Below is a small trained network, with its code and all its weights. Each question gives an input and a class and asks what happens when units are switched off, that is, made to give their printed mean instead of their output.

import numpy as np


def w(rows, s, z=0):
    codes = np.array(rows[::2]) - 128.0
    scale = np.full(codes.shape[1], s)
    scale[-1] = z or s
    return codes * scale


def f(y):
    return np.maximum(y, 0)


def log_softmax(a):
    a = a - a.max(-1, keepdims=True)
    return a - np.log(np.exp(a).sum(-1, keepdims=True))


def net(x, mask):
    res = np.array(x, float).reshape(1, 5) / 4 @ E
    y = f(res @ A[0][:, :-1].T + A[0][:, -1])
    res = res + np.where(mask, y, B[0][:, -1]) @ B[0][:, :-1]
    return log_softmax(res[-1] @ U[:, :-1].T + U[:, -1])


A, B = {}, {}
E = w([
[124,130,141,145,120,123],'x0',
[254,165,74,180,115,135],'x1',
[161,65,143,125,205,13],'x2',
[117,196,158,149,234,165],'x3',
[76,69,47,200,155,161],'x4',
],0.0097)
A[0] = w([
[109,199,181,200,236,168,48],'N0',
[128,51,97,127,12,100,45],'N1',
[113,71,61,158,162,155,26],'N2',
[113,149,117,100,88,213,23],'N3',
[159,160,172,95,103,106,37],'N4',
[106,187,144,146,77,208,60],'N5',
[180,165,178,76,126,138,37],'N6',
[181,128,121,160,106,131,62],'N7',
[49,139,127,94,135,100,29],'N8',
[150,78,149,124,190,65,31],'N9',
[95,187,97,115,85,172,23],'N10',
[138,106,120,129,159,74,38],'N11',
[29,77,173,106,144,120,11],'N12',
[106,85,76,166,150,146,42],'N13',
[74,84,42,225,147,173,90],'N14',
[109,91,97,179,134,140,52],'N15',
[174,158,93,154,122,117,46],'N16',
[249,151,74,198,146,127,55],'N17',
[158,172,175,69,99,134,44],'N18',
[129,126,171,149,50,90,95],'N19',
[188,135,113,159,117,140,50],'N20',
[166,87,137,122,196,65,18],'N21',
[192,148,98,159,123,129,30],'N22',
[45,125,153,92,132,111,11],'N23',
],0.012,0.011)
B[0] = w([
[144,144,2,21,167,90,224],'N0',
[156,165,26,51,231,122,225],'N1',
[126,185,158,122,115,98,173],'N2',
[96,101,73,192,69,70,182],'N3',
[107,200,191,121,133,87,162],'N4',
[129,46,76,204,82,66,221],'N5',
[143,146,160,89,116,69,174],'N6',
[87,156,134,102,125,158,157],'N7',
[128,140,146,88,72,197,156],'N8',
[84,134,74,223,31,94,192],'N9',
[81,88,90,182,90,72,174],'N10',
[103,151,110,173,99,103,158],'N11',
[73,93,147,90,60,227,189],'N12',
[130,172,164,107,110,84,168],'N13',
[191,190,237,94,105,40,255],'N14',
[118,161,171,108,130,79,160],'N15',
[85,119,134,92,96,176,154],'N16',
[29,77,167,59,58,219,237],'N17',
[156,140,199,111,112,62,182],'N18',
[158,175,102,122,185,136,181],'N19',
[44,104,139,92,113,153,159],'N20',
[96,105,68,195,42,61,187],'N21',
[62,118,138,88,106,174,159],'N22',
[89,126,157,64,81,216,162],'N23',
],0.009,0.0089)
U = w([
[66,117,165,89,74,220,90],'0',
[101,121,85,217,62,94,95],'1',
[127,156,138,132,126,149,251],'2',
[155,192,216,96,100,83,77],'3',
[142,161,24,49,163,137,62],'4',
[233,69,206,254,223,247,249],'5',
[199,115,163,243,213,242,65],'6',
],0.0094,0.021)

Each question gives the input, the list of numbers given to net, and the class t.
The units are the neurons (one row each of A and B). Each row of codes is followed by its name. A weight is (code - 128) times the scale printed after its matrix; where a second scale follows, it is the last column's (A, B and U).
mask holds one flag per neuron, in row order. A switched-off neuron (its flag False) gives its mean, the last column of its row in B, instead of its output. The means were averaged over made-up inputs and are rounded, as every weight is.
A unit's drop is (log p(t) with every unit on - log p(t) with that unit switched off) / (log p(t) with every unit on - log p(t) with every unit switched off).
The circuit of an input: a set's keep is (log p(t) with only the set's units on - log p(t) with every unit switched off) / (log p(t) with every unit on - log p(t) with every unit switched off). Starting from the 12 units with the biggest drops (on a tie, the unit counted first), units are removed one at a time, each time the one whose removal leaves the highest keep (on an exact tie, the one counted first), for as long as the keep stays at least 0.8.
circuit, biggest first: the units of the circuit, biggest drop first
most important unit: the unit with the biggest drop
top k neurons: the k neurons with the biggest drops, biggest first
drop when u is switched off: that unit's drop, to one decimal
input [7,-8,-1,6,6], class 0: circuit, biggest first	(N12)
input [-6,-6,0,0,-4], class 0: circuit, biggest first	(N12; N23)
input [3,4,0,-7,-6], class 4: top 2 neurons	(N1; N14)
input [-7,6,6,8,-7], class 4: top 2 neurons	(N0; N14)
input [8,-7,-8,1,6], class 1: top 2 neurons	(N5; N3)
input [-6,-8,8,4,-6], class 0: top 4 neurons	(N12; N23; N8; N5)
input [2,-6,7,7,5], class 1: top 3 neurons	(N9; N21; N1)
input [1,-2,7,0,4], class 1: top 2 neurons	(N9; N21)
input [-6,-4,-6,0,-5], class 1: circuit, biggest first	(N5; N3)
input [8,-6,-8,1,3], class 1: top 2 neurons	(N5; N3)
input [6,-6,7,6,-1], class 1: top 4 neurons	(N9; N21; N17; N1)
input [-3,4,1,-6,-4], class 4: top 3 neurons	(N1; N14; N19)
input [1,1,7,-8,-1], class 4: top 2 neurons	(N1; N5)
input [-6,7,8,1,4], class 1: top 4 neurons	(N21; N9; N11; N12)
input [3,-6,8,-3,-6], class 1: most important unit	N9
input [-2,-6,6,7,5], class 4: top 2 neurons	(N0; N17)
input [0,-6,-3,-4,7], class 3: top 2 neurons	(N14; N17)
input [3,5,-4,-7,6], class 4: top 2 neurons	(N1; N18)
input [6,-8,5,5,7], class 0: top 2 neurons	(N12; N23)
input [0,2,-2,-2,-3], class 5: most important unit	N0
input [-4,2,4,-5,-3], class 4: circuit, biggest first	(N1; N14)
input [1,1,4,-5,7], class 3: drop when N14 is switched off	0.4
input [-4,8,2,1,5], class 0: drop when N17 is switched off	0.4
input [1,2,6,-2,-4], class 1: drop when N6 is switched off	0.0
input [4,-3,2,1,5], class 3: drop when N14 is switched off	0.5
